Here is a tiny trained network, its code and every weight. The questions are about switching its units off for an input and a target symbol, where a switched-off unit gives its printed mean instead of its output.

import numpy as np


def w(rows, s, z=0):
    codes = np.array(rows[::2]) - 128.0
    scale = np.full(codes.shape[1], s)
    scale[-1] = z or s
    return codes * scale


def f(y):
    return y / 2 * (1 + np.tanh(0.7978845608 * (y + 0.044715 * y**3)))


def softmax(a):
    e = np.exp(a - a.max(-1, keepdims=True))
    return e / e.sum(-1, keepdims=True)


def log_softmax(a):
    a = a - a.max(-1, keepdims=True)
    return a - np.log(np.exp(a).sum(-1, keepdims=True))


def net(x, mask):
    ids = ['αζημπτ'.index(c) for c in x.split()]
    T = len(ids)
    res = E[ids] + P[:T]
    u = 0
    for l in range(2):
        r = res
        for j in range(2):
            rows = slice(2 * j, 2 * j + 2)
            q, k, v = (r @ M[l][rows].T for M in (Q, K, V))
            z = softmax(np.where(np.tri(T) > 0, q @ k.T / 2**0.5, -1e9)) @ v
            o = O[l][rows]
            res = res + np.where(mask[u + j], z, o[:, -1]) @ o[:, :-1]
        u += 2
        y = f(res @ A[l][:, :-1].T + A[l][:, -1])
        res = res + np.where(mask[u : u + 12], y, B[l][:, -1]) @ B[l][:, :-1]
        u += 12
    return log_softmax(res[-1] @ U[:, :-1].T + U[:, -1])


Q, K, V, O, A, B = {}, {}, {}, {}, {}, {}
E = w([
[133,111,96,203,113,82],'α',
[109,127,74,106,151,197],'ζ',
[95,252,156,113,138,56],'η',
[55,102,113,168,169,136],'μ',
[50,109,7,138,98,75],'π',
[167,137,54,139,105,151],'τ',
],0.018)
P = w([
[158,112,130,117,186,101],'0',
[62,147,169,162,70,120],'1',
[60,125,163,179,48,202],'2',
[20,145,178,177,49,167],'3',
[88,143,120,249,109,177],'4',
[149,118,70,123,233,63],'5',
[119,138,67,209,184,129],'6',
],0.012)
Q[0] = w([
[186,104,91,78,251,58],'L0H1',
[133,100,182,60,102,87],'L0H1',
[95,136,97,131,151,146],'L0H2',
[126,142,114,141,153,131],'L0H2',
],0.021)
K[0] = w([
[105,13,107,207,34,233],'L0H1',
[173,5,76,134,182,135],'L0H1',
[128,177,131,101,137,104],'L0H2',
[135,173,138,115,121,139],'L0H2',
],0.016)
V[0] = w([
[229,152,143,171,73,119],'L0H1',
[73,99,115,141,109,9],'L0H1',
[144,88,102,154,147,131],'L0H2',
[143,196,197,132,135,114],'L0H2',
],0.011)
O[0] = w([
[85,198,121,140,194,134,108],'L0H1',
[161,129,138,60,164,37,252],'L0H1',
[94,193,200,252,137,118,107],'L0H2',
[97,128,167,39,154,150,119],'L0H2',
],0.013,0.0033)
A[0] = w([
[152,185,85,236,131,141,170],'L0N1',
[9,65,170,120,182,142,133],'L0N2',
[77,144,240,76,210,131,137],'L0N3',
[94,221,132,158,92,141,124],'L0N4',
[235,194,123,123,189,95,126],'L0N5',
[80,85,114,232,89,218,51],'L0N6',
[152,129,87,2,94,86,88],'L0N7',
[105,178,186,154,50,179,198],'L0N8',
[180,152,86,161,129,158,146],'L0N9',
[126,126,169,217,131,91,3],'L0N10',
[71,191,18,150,128,137,175],'L0N11',
[61,49,108,152,33,178,115],'L0N12',
],0.0075,0.004)
B[0] = w([
[75,82,115,116,91,199,248],'L0N1',
[143,50,63,186,123,91,143],'L0N2',
[154,56,120,142,175,200,157],'L0N3',
[93,167,166,137,145,129,171],'L0N4',
[58,121,209,141,128,132,162],'L0N5',
[216,169,1,127,200,165,227],'L0N6',
[102,192,98,159,110,175,216],'L0N7',
[82,123,159,93,208,70,168],'L0N8',
[64,87,124,93,117,97,167],'L0N9',
[131,131,95,108,106,194,162],'L0N10',
[85,159,150,146,105,118,215],'L0N11',
[201,127,82,119,109,81,180],'L0N12',
],0.0076,0.014)
Q[1] = w([
[101,119,165,156,163,120],'L1H1',
[105,152,102,108,168,183],'L1H1',
[103,156,78,186,2,115],'L1H2',
[214,152,194,135,153,184],'L1H2',
],0.0094)
K[1] = w([
[145,80,66,27,23,45],'L1H1',
[166,139,194,25,101,246],'L1H1',
[3,199,255,140,163,96],'L1H2',
[143,151,21,194,11,212],'L1H2',
],0.0051)
V[1] = w([
[154,48,207,208,174,205],'L1H1',
[96,100,64,160,117,86],'L1H1',
[123,130,84,38,31,157],'L1H2',
[83,1,52,206,124,127],'L1H2',
],0.0061)
O[1] = w([
[105,94,123,42,49,220,67],'L1H1',
[154,84,254,56,222,146,208],'L1H1',
[116,115,28,139,191,145,135],'L1H2',
[113,87,159,197,52,139,254],'L1H2',
],0.0071,0.0078)
A[1] = w([
[207,145,129,81,160,30,78],'L1N1',
[66,134,214,136,97,87,154],'L1N2',
[111,140,103,196,71,112,252],'L1N3',
[146,2,114,64,123,62,113],'L1N4',
[139,230,95,139,158,123,117],'L1N5',
[226,200,121,52,72,129,115],'L1N6',
[138,112,89,93,62,91,69],'L1N7',
[143,75,61,179,129,117,96],'L1N8',
[57,137,157,76,139,137,191],'L1N9',
[58,143,56,143,136,207,96],'L1N10',
[160,118,93,130,197,83,200],'L1N11',
[127,222,151,112,140,92,144],'L1N12',
],0.0088,0.0031)
B[1] = w([
[121,185,49,206,208,107,145],'L1N1',
[140,141,79,59,253,165,157],'L1N2',
[129,58,123,114,207,154,187],'L1N3',
[100,152,194,129,68,77,144],'L1N4',
[66,77,193,118,63,149,164],'L1N5',
[87,173,191,163,116,198,139],'L1N6',
[84,121,107,95,121,149,134],'L1N7',
[118,80,186,78,160,133,186],'L1N8',
[151,69,92,23,208,104,147],'L1N9',
[144,151,111,165,28,92,251],'L1N10',
[125,140,149,175,52,112,156],'L1N11',
[116,81,138,168,146,157,143],'L1N12',
],0.0075,0.023)
U = w([
[194,233,136,138,128,38,223],'α',
[235,138,49,88,149,129,108],'ζ',
[73,165,153,45,224,164,200],'η',
[111,109,253,75,67,93,123],'μ',
[80,174,118,70,114,80,2],'π',
[25,230,162,195,106,177,130],'τ',
],0.0053,0.0049)

Each question gives the input, a string of symbols that net reads in full, and the target symbol t.
The units are the heads (2 rows each of Q, K, V and O) and the neurons (one row each of A and B). Each row of codes is followed by its name. A weight is (code - 128) times the scale printed after its matrix; where a second scale follows, it is the last column's (O, A, B and U).
mask holds one flag per unit, layer by layer, with each layer's heads first. A switched-off unit (its flag False) gives its mean, the last column of its rows in O or B, instead of its output. The means were averaged over made-up inputs and are rounded, as every weight is.
A unit's drop is (log p(t) with every unit on - log p(t) with that unit switched off) / (log p(t) with every unit on - log p(t) with every unit switched off).
The circuit of an input: a set's keep is (log p(t) with only the set's units on - log p(t) with every unit switched off) / (log p(t) with every unit on - log p(t) with every unit switched off). Starting from the 12 units with the biggest drops (on a tie, the unit counted first), units are removed one at a time, each time the one whose removal leaves the highest keep (on an exact tie, the one counted first), for as long as the keep stays at least 0.8.
units of the circuit, in order: the units of the circuit, biggest drop first
k most important neurons: the k neurons with the biggest drops, biggest first
k most important neurons of layer l: the k neurons of layer l with the biggest drops, biggest first
heads that matter: for each layer, one digit per head in row order, 1 if its drop is at least 0.15 and else 0, layers parted by /
drop when u is switched off: that unit's drop, to one decimal
input α α α π τ τ μ, target α: heads that matter -> 10 / 00
input α μ ζ τ π, target μ: units of the circuit, in order -> L0H1, L0N6
input τ α α π τ α τ, target α: units of the circuit, in order -> L0H1, L1N1, L1N4
input τ ζ τ μ τ π, target τ: units of the circuit, in order -> L0H1, L0H2
input ζ α τ, target ζ: 2 most important neurons -> L0N6, L0N12
input α ζ τ ζ π α, target τ: units of the circuit, in order -> L0H1
input τ α μ α α, target η: units of the circuit, in order -> L0H1, L1N2, L0N6, L1N10
input ζ τ α η μ, target μ: units of the circuit, in order -> L0H2, L1N4, L0N6
input η π π, target π: 3 most important neurons of layer 0 -> L0N3, L0N6, L0N2
input ζ μ π α τ α α, target η: heads that matter -> 11 / 00
input μ τ α μ, target μ: heads that matter -> 10 / 00
input α ζ ζ, target η: heads that matter -> 11 / 01
input α η τ ζ μ η, target τ: heads that matter -> 11 / 11
input α ζ ζ τ ζ, target ζ: 3 most important neurons -> L0N6, L0N12, L0N7
input ζ α π, target ζ: units of the circuit, in order -> L0N6, L0H1, L0N12
input ζ τ α π τ τ α, target α: heads that matter -> 10 / 10
input α τ π μ, target η: units of the circuit, in order -> L0H1, L0N6, L1N2
input τ μ τ μ π, target μ: heads that matter -> 10 / 00
input α τ τ, target η: 2 most important neurons -> L0N6, L1N10
input η τ τ τ τ τ, target τ: heads that matter -> 00 / 10
input α π τ ζ, target η: 2 most important neurons of layer 0 -> L0N6, L0N12
input τ π π ζ α τ ζ, target ζ: heads that matter -> 11 / 00
input μ μ α, target μ: 2 most important neurons -> L1N4, L0N7
input π α μ, target α: most important neuron -> L0N1
input τ η μ ζ α τ π, target π: 2 most important neurons of layer 0 -> L0N6, L0N7
input α π τ, target η: 2 most important neurons of layer 1 -> L1N2, L1N10
input τ τ τ α τ α μ, target η: 3 most important neurons -> L0N6, L1N2, L1N10
input μ ζ α π τ, target ζ: 2 most important neurons -> L0N6, L1N5
input τ α α η, target η: drop when L0N6 is switched off -> 0.4
input μ ζ ζ α, target μ: drop when L0H1 is switched off -> 1.0
